Here is a tiny trained network, its code and every weight. The questions are about switching its units off for an input and a class, where a switched-off unit gives its printed mean instead of its output.

import numpy as np


def w(rows, s, z=0):
    codes = np.array(rows[::2]) - 128.0
    scale = np.full(codes.shape[1], s)
    scale[-1] = z or s
    return codes * scale


def norm(h):
    return h / np.sqrt((h * h).mean(-1, keepdims=True) + 1e-5)


def f(y):
    return np.maximum(y, 0)


def log_softmax(a):
    a = a - a.max(-1, keepdims=True)
    return a - np.log(np.exp(a).sum(-1, keepdims=True))


def net(x, mask):
    res = np.array(x, float).reshape(1, 2) / 4 @ E
    u = 0
    for l in range(4):
        y = f(norm(res) @ A[l][:, :-1].T + A[l][:, -1])
        res = res + np.where(mask[u : u + 11], y, B[l][:, -1]) @ B[l][:, :-1]
        u += 11
    return log_softmax(norm(res)[-1] @ U[:, :-1].T + U[:, -1])


A, B = {}, {}
E = w([
[31,216,2],'x0',
[210,67,55],'x1',
],0.00083)
A[0] = w([
[173,22,147,111],'0.n0',
[177,184,88,94],'0.n1',
[148,136,1,175],'0.n2',
[119,165,100,9],'0.n3',
[133,157,195,116],'0.n4',
[129,127,192,20],'0.n5',
[176,102,69,213],'0.n6',
[87,192,67,132],'0.n7',
[150,77,82,70],'0.n8',
[125,91,70,2],'0.n9',
[68,147,201,172],'0.n10',
],0.0067,0.0022)
B[0] = w([
[163,85,3,234],'0.n0',
[110,90,133,158],'0.n1',
[144,64,165,252],'0.n2',
[212,32,99,144],'0.n3',
[114,46,143,175],'0.n4',
[180,54,236,157],'0.n5',
[161,16,19,220],'0.n6',
[151,207,121,230],'0.n7',
[89,170,232,167],'0.n8',
[140,217,251,148],'0.n9',
[145,176,173,207],'0.n10',
],0.0038,0.004)
A[1] = w([
[130,173,177,18],'1.n0',
[168,124,1,160],'1.n1',
[66,119,201,71],'1.n2',
[110,36,149,247],'1.n3',
[162,168,106,253],'1.n4',
[194,39,121,137],'1.n5',
[85,203,133,131],'1.n6',
[93,81,95,56],'1.n7',
[137,173,223,169],'1.n8',
[113,125,230,10],'1.n9',
[42,76,172,156],'1.n10',
],0.0054,0.0013)
B[1] = w([
[129,189,86,146],'1.n0',
[104,71,195,219],'1.n1',
[150,52,78,143],'1.n2',
[47,143,136,222],'1.n3',
[166,101,123,167],'1.n4',
[92,163,41,253],'1.n5',
[207,100,133,156],'1.n6',
[74,154,165,152],'1.n7',
[137,162,88,174],'1.n8',
[138,60,89,151],'1.n9',
[118,112,3,143],'1.n10',
],0.0039,0.005)
A[2] = w([
[156,181,106,136],'2.n0',
[52,115,139,160],'2.n1',
[113,255,140,129],'2.n2',
[114,138,70,177],'2.n3',
[150,215,150,119],'2.n4',
[135,87,172,81],'2.n5',
[76,124,163,145],'2.n6',
[161,64,183,107],'2.n7',
[86,160,173,69],'2.n8',
[71,181,252,3],'2.n9',
[169,165,91,109],'2.n10',
],0.0079,0.0061)
B[2] = w([
[169,100,128,166],'2.n0',
[177,161,148,204],'2.n1',
[143,207,154,172],'2.n2',
[150,147,156,253],'2.n3',
[107,191,87,166],'2.n4',
[177,100,128,132],'2.n5',
[147,151,129,142],'2.n6',
[119,173,114,149],'2.n7',
[137,184,112,128],'2.n8',
[87,2,63,128],'2.n9',
[165,110,144,160],'2.n10',
],0.0079,0.0048)
A[3] = w([
[111,135,120,2],'3.n0',
[188,209,139,110],'3.n1',
[146,106,207,103],'3.n2',
[12,38,254,19],'3.n3',
[169,158,117,91],'3.n4',
[97,182,232,87],'3.n5',
[123,119,203,70],'3.n6',
[57,23,131,140],'3.n7',
[49,55,63,153],'3.n8',
[220,126,72,110],'3.n9',
[116,53,148,146],'3.n10',
],0.0071,0.0061)
B[3] = w([
[204,149,13,128],'3.n0',
[90,92,122,222],'3.n1',
[61,150,90,137],'3.n2',
[5,37,12,128],'3.n3',
[64,116,127,163],'3.n4',
[194,51,146,132],'3.n5',
[20,137,111,128],'3.n6',
[156,67,1,171],'3.n7',
[145,134,3,182],'3.n8',
[88,138,141,254],'3.n9',
[172,135,118,167],'3.n10',
],0.0069,0.0059)
U = w([
[192,88,240,2],'0',
[209,64,173,72],'1',
[197,109,241,2],'2',
[212,249,165,253],'3',
[2,59,139,254],'4',
[192,110,222,2],'5',
[157,57,10,254],'6',
[176,112,241,2],'7',
],0.0086,0.0061)

Each question gives the input, the list of numbers given to net, and the class t.
The units are the neurons (one row each of A and B). Each row of codes is followed by its name. A weight is (code - 128) times the scale printed after its matrix; where a second scale follows, it is the last column's (A, B and U).
mask holds one flag per neuron, layer by layer. A switched-off neuron (its flag False) gives its mean, the last column of its row in B, instead of its output. The means were averaged over made-up inputs and are rounded, as every weight is.
A unit's drop is (log p(t) with every unit on - log p(t) with that unit switched off) / (log p(t) with every unit on - log p(t) with every unit switched off).
most important unit: the unit with the biggest drop
k most important neurons: the k neurons with the biggest drops, biggest first
k most important neurons of layer l: the k neurons of layer l with the biggest drops, biggest first
drop of u: that unit's drop, to one decimal
input [8,-6], class 3: most important unit : 0.n6
input [8,-5], class 3: 2 most important neurons : 0.n0; 0.n6
input [-6,-7], class 4: 4 most important neurons : 2.n7; 0.n10; 3.n8; 3.n7
input [-4,-5], class 4: 2 most important neurons of layer 3 : 3.n8; 3.n7
input [-1,-8], class 4: 3 most important neurons : 1.n9; 0.n10; 0.n7
input [6,-4], class 3: 2 most important neurons of layer 0 : 0.n0; 0.n6
input [-2,-8], class 4: 2 most important neurons : 0.n10; 1.n9
input [1,-5], class 3: 2 most important neurons : 0.n10; 0.n2
input [-4,-4], class 4: 2 most important neurons of layer 3 : 3.n8; 3.n7
input [-5,-4], class 4: 2 most important neurons : 3.n8; 3.n7
input [0,-5], class 1: 2 most important neurons of layer 2 : 2.n10; 2.n0
input [-8,-7], class 4: 3 most important neurons : 2.n7; 0.n2; 1.n3
input [0,-7], class 1: 4 most important neurons of layer 2 : 2.n10; 2.n0; 2.n2; 2.n4
input [3,3], class 4: most important unit : 0.n0
input [3,-1], class 3: 2 most important neurons of layer 3 : 3.n7; 3.n8
input [5,7], class 4: drop of 0.n9 : 1.1
input [-5,-2], class 4: drop of 0.n6 : 1.1
input [5,-5], class 3: drop of 0.n6 : 1.1
